Below are the code and all the weights of a small trained network. Each question names an input and a target symbol and asks about switching units off, where a switched-off unit gives its printed mean instead of its output.

import numpy as np


def w(rows, s, z=0):
    codes = np.array(rows[::2]) - 128.0
    scale = np.full(codes.shape[1], s)
    scale[-1] = z or s
    return codes * scale


def f(y):
    return y / 2 * (1 + np.tanh(0.7978845608 * (y + 0.044715 * y**3)))


def softmax(a):
    e = np.exp(a - a.max(-1, keepdims=True))
    return e / e.sum(-1, keepdims=True)


def log_softmax(a):
    a = a - a.max(-1, keepdims=True)
    return a - np.log(np.exp(a).sum(-1, keepdims=True))


def net(x, mask):
    ids = ['ΘΦΩαβγδεζστ'.index(c) for c in x.split()]
    T = len(ids)
    res = E[ids] + P[:T]
    r = res
    for j in range(3):
        rows = slice(2 * j, 2 * j + 2)
        q, k, v = (r @ M[0][rows].T for M in (Q, K, V))
        z = softmax(np.where(np.tri(T) > 0, q @ k.T / 2**0.5, -1e9)) @ v
        o = O[0][rows]
        res = res + np.where(mask[j], z, o[:, -1]) @ o[:, :-1]
    y = f(res @ A[0][:, :-1].T + A[0][:, -1])
    res = res + np.where(mask[3:11], y, B[0][:, -1]) @ B[0][:, :-1]
    return log_softmax(res[-1] @ U[:, :-1].T + U[:, -1])


Q, K, V, O, A, B = {}, {}, {}, {}, {}, {}
E = w([
[177,98,215],'Θ',
[121,201,182],'Φ',
[151,151,170],'Ω',
[43,127,187],'α',
[67,70,218],'β',
[122,164,2],'γ',
[89,96,42],'δ',
[163,184,65],'ε',
[165,66,187],'ζ',
[234,160,96],'σ',
[252,39,184],'τ',
],0.018)
P = w([
[38,183,217],'0',
[21,165,163],'1',
[85,150,149],'2',
[107,155,159],'3',
[141,123,114],'4',
[208,101,108],'5',
[253,97,169],'6',
],0.0017)
Q[0] = w([
[59,231,54],'head 0',
[5,44,164],'head 0',
[35,246,193],'head 1',
[180,200,89],'head 1',
[134,44,164],'head 2',
[192,158,88],'head 2',
],0.012)
K[0] = w([
[139,202,199],'head 0',
[41,80,171],'head 0',
[101,176,235],'head 1',
[251,195,128],'head 1',
[158,56,197],'head 2',
[213,156,36],'head 2',
],0.011)
V[0] = w([
[198,192,174],'head 0',
[79,100,65],'head 0',
[229,158,28],'head 1',
[226,125,53],'head 1',
[172,132,105],'head 2',
[132,115,254],'head 2',
],0.0088)
O[0] = w([
[98,197,173,161],'head 0',
[89,120,49,76],'head 0',
[2,146,201,94],'head 1',
[62,140,188,109],'head 1',
[95,148,132,137],'head 2',
[148,87,61,250],'head 2',
],0.0092,0.0024)
A[0] = w([
[140,55,149,43],'neuron 0',
[92,166,166,118],'neuron 1',
[73,131,115,255],'neuron 2',
[137,252,70,92],'neuron 3',
[122,58,129,100],'neuron 4',
[163,129,116,63],'neuron 5',
[173,145,83,80],'neuron 6',
[68,197,102,49],'neuron 7',
],0.013,0.0083)
B[0] = w([
[62,132,151,185],'neuron 0',
[150,147,74,233],'neuron 1',
[145,205,120,254],'neuron 2',
[56,6,172,187],'neuron 3',
[84,95,100,198],'neuron 4',
[90,128,188,159],'neuron 5',
[124,125,166,203],'neuron 6',
[114,121,111,202],'neuron 7',
],0.013,0.0074)
U = w([
[218,181,165,254],'Θ',
[111,141,108,52],'Φ',
[113,141,111,80],'Ω',
[117,193,174,36],'α',
[141,164,10,202],'β',
[18,122,131,112],'γ',
[68,69,54,115],'δ',
[117,140,113,101],'ε',
[117,120,134,177],'ζ',
[197,128,27,150],'σ',
[87,128,238,143],'τ',
],0.012,0.0053)

Each question gives the input, a string of symbols that net reads in full, and the target symbol t.
The units are the heads (2 rows each of Q, K, V and O) and the neurons (one row each of A and B). Each row of codes is followed by its name. A weight is (code - 128) times the scale printed after its matrix; where a second scale follows, it is the last column's (O, A, B and U).
mask holds one flag per unit, heads first, then neurons. A switched-off unit (its flag False) gives its mean, the last column of its rows in O or B, instead of its output. The means were averaged over made-up inputs and are rounded, as every weight is.
A unit's drop is (log p(t) with every unit on - log p(t) with that unit switched off) / (log p(t) with every unit on - log p(t) with every unit switched off).
The circuit of an input: a set's keep is (log p(t) with only the set's units on - log p(t) with every unit switched off) / (log p(t) with every unit on - log p(t) with every unit switched off). Starting from all 11 units, units are removed one at a time, each time the one whose removal leaves the highest keep (on an exact tie, the one counted first), for as long as the keep stays at least 0.8.
circuit, biggest first: the units of the circuit, biggest drop first
most important unit: the unit with the biggest drop
heads that matter: for each layer, one digit per head in row order, 1 if its drop is at least 0.15 and else 0, layers parted by /
drop when u is switched off: that unit's drop, to one decimal
input τ τ γ α Φ, target τ: circuit, biggest first : [neuron 3; head 2]
input Φ δ δ γ γ Θ, target γ: circuit, biggest first : [head 1; head 0]
input γ ζ ζ ζ Ω, target Θ: circuit, biggest first : [neuron 4; neuron 3]
input γ σ τ Ω Ω α ζ, target γ: circuit, biggest first : [head 1; head 0]
input α β Ω ζ Θ, target Θ: heads that matter : 010
input β Θ Θ τ τ, target τ: heads that matter : 110
input τ γ τ, target γ: heads that matter : 110
input Θ δ ζ, target δ: circuit, biggest first : [head 0; neuron 4]
input ε δ Θ, target δ: heads that matter : 101
input σ Ω τ α τ, target τ: most important unit : head 1
input τ Φ Θ σ ε, target γ: drop when head 0 is switched off : 0.1
input β β ζ α γ Ω Φ, target τ: drop when head 0 is switched off : 0.1
input Ω Φ τ β Ω Θ, target Θ: drop when neuron 3 is switched off : 0.4
input ε ε α γ, target γ: most important unit : neuron 3
